(in the rows, 128 means zero)
Each row of numbers stands for one element and depends on some of the facts below. Use the named rows to name the rest.

There are 2 kinds of fact about the elements: teste, tedrun.
K42	teste	K805; K42	teste	K363; K42	teste	K791; K42	teste	K970; K42	teste	K305; K42	teste	K543
K42	teste	K160; K42	teste	K84; K969	teste	K533; K969	teste	K118; K969	teste	K317; K869	teste	K565
K869	teste	K703; K869	teste	K683; K869	teste	K914; K869	teste	K207; K869	teste	K543; K869	teste	K540
K869	teste	K666; K403	teste	K912; K403	teste	K626; K403	teste	K611; K403	teste	K222; K403	teste	K906
K403	teste	K160; K403	teste	K496; K729	teste	K469; K729	teste	K803; K729	teste	K917; K729	teste	K903
K581	teste	K368; K581	teste	K28; K247	teste	K940; K247	teste	K41; K247	teste	K171; K247	teste	K305
K247	teste	K815; K247	teste	K977; K247	teste	K587; K247	teste	K280; K670	teste	K839; K670	teste	K922
K664	teste	K791; K664	teste	K784; K664	teste	K64; K664	teste	K274; K688	teste	K41; K710	teste	K174
K710	teste	K644; K710	teste	K922; K710	teste	K903; K620	teste	K149; K620	teste	K171; K620	teste	K305
K620	teste	K543; K620	teste	K903; K620	teste	K540; K717	teste	K886; K717	teste	K977; K717	teste	K728
K717	teste	K282; K717	teste	K867; K717	teste	K864; K467	teste	K431; K467	teste	K485; K467	teste	K50
K467	teste	K673; K641	teste	K533; K641	teste	K569; K309	teste	K691; K309	teste	K515; K309	teste	K626
K309	teste	K914; K309	teste	K303; K309	teste	K61; K583	teste	K18; K583	teste	K431; K583	teste	K242
K583	teste	K113; K583	teste	K870; K583	teste	K352; K583	teste	K974; K126	teste	K994; K126	teste	K917
K126	teste	K906; K126	teste	K761; K126	teste	K788; K95	teste	K606; K95	teste	K113; K95	teste	K526
K95	teste	K434; K796	teste	K136; K796	teste	K800; K796	teste	K78; K796	teste	K839; K796	teste	K895
K796	teste	K50; K796	teste	K675; K796	teste	K741; K475	teste	K219; K475	teste	K977; K475	teste	K584
K475	teste	K239; K475	teste	K118; K661	teste	K402; K661	teste	K212; K661	teste	K964; K661	teste	K644
K661	teste	K683; K661	teste	K815; K661	teste	K543; K573	teste	K722; K133	teste	K533; K133	teste	K378
K133	teste	K363; K133	teste	K242; K133	teste	K895; K133	teste	K574; K751	teste	K378; K751	teste	K544
K751	teste	K463; K751	teste	K242; K751	teste	K886; K600	teste	K136; K600	teste	K331; K600	teste	K979
K600	teste	K870; K600	teste	K173; K600	teste	K584; K600	teste	K818; K600	teste	K187; K359	teste	K402
K359	teste	K906; K359	teste	K118; K745	teste	K805; K745	teste	K212; K745	teste	K110; K745	teste	K207
K745	teste	K201; K27	teste	K838; K27	teste	K485; K27	teste	K558; K27	teste	K761; K714	teste	K331
K714	teste	K173; K714	teste	K15; K714	teste	K906; K609	teste	K838; K609	teste	K78; K609	teste	K64
K609	teste	K666; K452	teste	K73; K452	teste	K994; K452	teste	K731; K452	teste	K28; K452	teste	K457
K452	teste	K298; K452	teste	K160; K327	teste	K803; K327	teste	K587; K327	teste	K283; K327	teste	K298
K327	teste	K317; K327	teste	K741; K327	teste	K788; K69	teste	K311; K69	teste	K984; K69	teste	K120
K69	teste	K666; K354	teste	K825; K354	teste	K222; K705	teste	K328; K705	teste	K515; K705	teste	K668
K705	teste	K559; K705	teste	K512; K705	teste	K151; K563	teste	K805; K563	teste	K731; K563	teste	K264
K563	teste	K540; K563	teste	K722; K563	teste	K675; K563	teste	K84; K589	teste	K839; K589	teste	K974
K412	teste	K574; K716	teste	K628; K716	teste	K680; K716	teste	K544; K716	teste	K26; K716	teste	K519
K716	teste	K242; K716	teste	K917; K266	teste	K18; K266	teste	K519; K266	teste	K874; K266	teste	K264
K266	teste	K373; K266	teste	K741; K333	teste	K964; K333	teste	K18; K333	teste	K680; K333	teste	K970
K333	teste	K977; K333	teste	K743; K333	teste	K587; K333	teste	K272; K167	teste	K363; K167	teste	K463
K167	teste	K970; K167	teste	K886; K167	teste	K298; K726	teste	K691; K726	teste	K680; K726	teste	K519
K726	teste	K808; K726	teste	K120; K726	teste	K741; K629	teste	K524; K629	teste	K558; K629	teste	K417
K629	teste	K118; K629	teste	K574; K616	teste	K207; K616	teste	K611; K42	tedrun	skofin; K363	tedrun	kofik
K969	tedrun	skofin; K867	tedrun	trinel; K869	tedrun	kofik; K492	tedrun	trinel; K922	tedrun	lusti; K212	tedrun	kofik
K977	tedrun	kofik; K403	tedrun	trinel; K729	tedrun	kofik; K581	tedrun	kofik; K247	tedrun	kofik; K670	tedrun	kofik
K788	tedrun	kofik; K151	tedrun	trinel; K805	tedrun	kofik; K673	tedrun	delus; K540	tedrun	kofik; K664	tedrun	kofik
K688	tedrun	kofik; K703	tedrun	delus; K800	tedrun	kofik; K41	tedrun	kofik; K917	tedrun	kofik; K569	tedrun	kofik
K61	tedrun	kofik; K201	tedrun	trinel; K710	tedrun	skofin; K683	tedrun	kofik; K552	tedrun	kofik; K120	tedrun	kofik
K620	tedrun	kofik; K979	tedrun	kofik; K280	tedrun	kofik; K717	tedrun	kofik; K611	tedrun	skofin; K274	tedrun	kofik
K784	tedrun	kofik; K305	tedrun	lusti; K467	tedrun	lusti; K84	tedrun	delus; K331	tedrun	kofik; K641	tedrun	kofik
K463	tedrun	kofik; K574	tedrun	lusti; K309	tedrun	delus; K171	tedrun	lusti; K994	tedrun	lusti; K741	tedrun	delus
K388	tedrun	kofik; K656	tedrun	lusti; K761	tedrun	kofik; K50	tedrun	kofik; K583	tedrun	delus; K126	tedrun	kofik
K95	tedrun	kofik; K118	tedrun	skofin; K818	tedrun	kofik; K728	tedrun	lusti; K815	tedrun	kofik; K283	tedrun	kofik
K912	tedrun	kofik; K691	tedrun	kofik; K73	tedrun	trinel; K796	tedrun	lusti; K415	tedrun	lusti; K475	tedrun	lusti
K680	tedrun	kofik; K544	tedrun	kofik; K661	tedrun	lusti; K970	tedrun	lusti; K485	tedrun	lusti; K572	tedrun	kofik
K573	tedrun	kofik; K512	tedrun	delus; K543	tedrun	skofin; K173	tedrun	delus; K28	tedrun	kofik; K14	tedrun	trinel
K803	tedrun	kofik; K368	tedrun	lusti; K431	tedrun	kofik; K133	tedrun	kofik; K722	tedrun	trinel; K791	tedrun	lusti
K352	tedrun	trinel; K906	tedrun	lusti; K751	tedrun	lusti; K565	tedrun	kofik; K600	tedrun	skofin; K839	tedrun	lusti
K290	tedrun	kofik; K984	tedrun	skofin; K469	tedrun	lusti; K644	tedrun	kofik; K264	tedrun	kofik; K64	tedrun	skofin
K359	tedrun	lusti; K626	tedrun	kofik; K964	tedrun	skofin; K745	tedrun	kofik; K870	tedrun	lusti; K457	tedrun	delus
K136	tedrun	lusti; K187	tedrun	delus; K27	tedrun	kofik; K26	tedrun	skofin; K78	tedrun	skofin; K714	tedrun	kofik
K666	tedrun	lusti; K609	tedrun	kofik; K452	tedrun	kofik; K606	tedrun	kofik; K584	tedrun	trinel; K886	tedrun	kofik
K731	tedrun	lusti; K838	tedrun	kofik; K298	tedrun	kofik; K434	tedrun	lusti; K621	tedrun	kofik; K402	tedrun	delus
K533	tedrun	kofik; K222	tedrun	lusti; K327	tedrun	kofik; K559	tedrun	delus; K219	tedrun	lusti; K515	tedrun	lusti
K940	tedrun	kofik; K874	tedrun	lusti; K587	tedrun	kofik; K282	tedrun	lusti; K417	tedrun	kofik; K69	tedrun	trinel
K354	tedrun	kofik; K303	tedrun	kofik; K373	tedrun	kofik; K113	tedrun	kofik; K107	tedrun	delus; K903	tedrun	kofik
K914	tedrun	skofin; K705	tedrun	kofik; K526	tedrun	kofik; K110	tedrun	trinel; K563	tedrun	kofik; K149	tedrun	kofik
K174	tedrun	kofik; K628	tedrun	skofin; K974	tedrun	trinel; K589	tedrun	kofik; K675	tedrun	kofik; K412	tedrun	trinel
K716	tedrun	kofik; K378	tedrun	kofik; K558	tedrun	lusti; K239	tedrun	skofin; K311	tedrun	kofik; K519	tedrun	kofik
K272	tedrun	skofin; K266	tedrun	trinel; K668	tedrun	lusti; K825	tedrun	kofik; K333	tedrun	delus; K242	tedrun	kofik
K15	tedrun	delus; K167	tedrun	kofik; K524	tedrun	kofik; K726	tedrun	skofin; K317	tedrun	kofik; K629	tedrun	kofik
K743	tedrun	kofik; K864	tedrun	kofik; K496	tedrun	lusti; K328	tedrun	kofik; K18	tedrun	trinel; K207	tedrun	lusti
K808	tedrun	delus; K895	tedrun	trinel; K616	tedrun	kofik; K160	tedrun	kofik

Some rows with their names:
[131 140 135  97 101 135 155 159 134 110 189 101 142 129 148 116  79 140
 147 137  99  87 153 141 118 125 106 106 112 128] -> K565
[113 164 127  90  98 119 159 142 131  84 180  94 185 140 136 118  39 118
 163 135  89 106 147 154 125 147 121  88 111 142] -> K452
[116 144 122  80 100 136 165 123 114  78 188  93 179 132 123 118  39 103
 159 129  95  98 165 159 147 148 117 111 106 126] -> K616
[129 145 133  98 102 137 154 165 138 112 191 103 144 135 146 116  78 138
 153 137  93  86 150 142 113 127 106 100 111 126] -> K606
[132 137 140  99  97 125 153 163 138 117 187 100 142 132 149 123  84 139
 148 146 102  97 150 146 115 129 109  98 116 140] -> K621
[125 151 143  97 106 127 151 174 144 118 187 110 148 146 131 118  73 138
 152 140  94  94 151 132 111 123 103 101 107 130] -> K317
[132 134 139  98  97 125 152 164 137 117 185  95 143 130 155 125  83 136
 149 145 107  96 150 145 118 129 111  97 116 144] -> K303
[124 131 149  83 111 119 166 185 130 117 183 114 146 164 104 113  75 143
 154 145 102  89 167 136 102 121 101 102 107 125] -> K533
[102 142  96 107 101 152 117 139 143 115 179 100 187 140  91 173 112 138
 119 116  83  66 161 126  93  73 110  89 101 130] -> K728
[104 130  97 110  94 147 120 137 139 118 177  92 183 135  97 180 114 130
 123 122  95  76 165 136 100  80 117  87 105 145] -> K368
[105 122 106 117  86 116 122 135 144 122 170  93 179 125 101 196 120 131
  97 145 114  91 159 141 106  84 109  90 122 158] -> K171
[163 164  72 139 133 124 134 124 169  97 160 140 188 144  95 183 116 112
 139 150 109  77 172 174 122 150  84 112 121 122] -> K710
[169 127 101 125 125 140 150 143 153 119 151 115 189 134 135 172 152 130
 151 136 129  86 177 180 112 131 111 106 112 152] -> K78
[155 177  75 133 125 134 139 135 169  93 149 107 222 152 140 171 120 124
 178 137  91  82 159 187  93 150 126  65 116 158] -> K726
[131 140  77  45 137 105 149 198 106  98 178 102 184 144   5 156 110 131
 162 155 131 124 185 159  93 116 118 110 104 146] -> K412
[148 173  70  72 130 153 122 182 135 105 185  92 167  99  81 149 121 144
 151 133 110 115 150 136  96  96 113 113 103 136] -> K14
[150 155  77  69 123 136 129 180 129 109 180  84 167  89  91 162 128 142
 141 142 128 129 152 150 106 101 119 114 109 155] -> K110
[149 169  70  74 130 146 123 185 134 110 183  90 165 100  83 156 127 147
 153 139 113 115 152 141  94  99 116 109 105 143] -> K352

Rows to name:
No name comes twice in this set of rows, the named rows included.
[ 97 101 110  86 106 135 140 158 120 119 176 106 187 170  48 173 119 138
 127 125 101  64 187 137  85  76 112  92 100 134] | K574
[ 89 128  89  88  91 103 147 152 127  88 159  81 222 171  73 180 107 148
 130 153  81  72 178 165  66  96 134  35 124 168] | K751
[116 184 131 112 100  73 151 150 166  92 176 121 167 138 123 141  38 135
 106 175  97 123 134 141 124 147  81  95 139 140] | K247
[126 180  78  71 125 139 117 154 128  96 177  82 213 101  71 164  72  96
 177 122 129 162 149 150 129 121 139 118  91 167] | K403
[121 167 113  97  99  99 162 123 139  70 184 112 166 124 117 130  37 125
 105 162  96 102 152 150 144 151  83 115 132 120] | K620
[106 180 135 108 105 125 132 148 153 108 184 102 185 148 133 126  28  96
 191 124  90 126 137 135 127 149 128  91  92 149] | K126
[118 185 116 109 104 117 138 146 151  95 190 112 165 145 122 127  40 118
 159 144  75  94 139 139 119 150 104  87 115 124] | K729
[115 129 143  82 107  91 165 176 126 106 181 115 159 173  85 127  62 123
 157 160 108 102 173 153 111 145 106  96 114 138] | K641
[107 120  89 105  95 156 119 122 124 109 181  89 182 130  93 180 114 122
 124 120  97  66 170 142 110  84 119  93 104 137] | K666
[128 139 136  84 105 130 166 173 128 107 186 100 150 149 135 111  84 151
 153 141  90  80 159 145  99 121 109  89 112 131] | K378
[107 171 137 106 107 127 130 149 150 112 188 109 181 150 117 127  26  91
 189 122  92 120 138 133 132 145 120 105  92 137] | K714
[118 155 116  90 110 137 145 147 126  99 197 108 165 159  94 115  45 105
 186 127  84  86 162 142 123 146 115 102  97 115] | K27
[128 159 139 105 100 117 150 165 153 114 184 104 148 131 154 124  74 144
 138 150  93 102 139 139 108 128 101  92 122 139] | K587

Now the same elements, written a new way:
Some rows with their names:
[122 106 133 112 135 113 114 134 135 150 143 116  68 162] -> K27
[121 118 195 104 124 123 159 140 134 100 120 122 214 111] -> K558
[154 113 151 100 151 134 104 131 136 137 141 108  57 179] -> K589
[109 110 132 123 125 119 111 133 132 164 156 114  84 154] -> K714
[155 111 128 118 141 123 124 152 118 146 124 122  87 157] -> K113
[158 112 135 116 141 123 126 152 120 146 123 121  88 165] -> K50
[149 111 124 120 139 124 122 154 117 148 124 122  91 157] -> K373
[149 110 115 120 144 118 119 155 113 144 125 122  88 146] -> K544
[103 110 123 124 126 117 103 136 127 163 159 112  87 150] -> K126
[108 115 184 108 121 127 151 147 130 102 125 119 221 110] -> K994
[150 111 124 120 138 123 129 153 119 147 120 123  85 159] -> K274
[155 115 132 120 138 121 132 149 120 149 121 126  85 153] -> K524
[114 117 184 106 124 128 155 145 130  98 120 120 214 112] -> K668
[150 112 125 121 138 123 128 152 119 148 120 123  87 158] -> K290
[149 113 119 122 138 128 133 153 120 146 117 123  80 157] -> K149
[ 95 127 188 112 122 136 148 116 145 105 144 117 184  75] -> K475
[108 117 177 105 123 128 159 146 133  93 114 121 205 112] -> K791
[133 113 127 114 142 112 120 127 133 143 135 122  49 135] -> K641

Rows to name:
No name comes twice in this set of rows, the named rows included.
[150 110 132 117 137 119 128 152 122 149 122 123  90 169] | K838
[105 116 166 108 127 130 154 148 127  91 117 121 202  96] | K970
[142 111 113 123 139 121 122 155 114 146 124 122  87 146] | K298
[135 110 115 123 134 120 130 154 119 149 121 123  87 157] | K160
[ 94 110 177 105 117 124 164 147 138  93 110 121 206 126] | K207
[ 89 103 101 113 128 121 132 141 143 137 117 117  39 175] | K869
[132 121 204 100 130 142 155 139 136  93 119 117 208 124] | K922
[147 119 218  93 136 142 149 138 137  91 123 113 211 137] | K839
[147 112 114 121 142 125 116 156 110 147 130 120  92 148] | K680
[ 93 101 113 115 128 113 123 141 138 144 131 116  57 172] | K616
[143 116 144 116 139 107 127 120 140 151 138 126  50 133] | K629
[102 117 196 115 111 126 154 140 133 116 137 119 236 109] | K906
[133 109 112 119 135 122 135 155 123 143 111 124  75 162] | K805
[155 115 126 120 139 130 130 151 120 147 120 122  85 159] | K174
[105 115 186 107 119 125 155 144 131 101 123 120 220 117] | K222

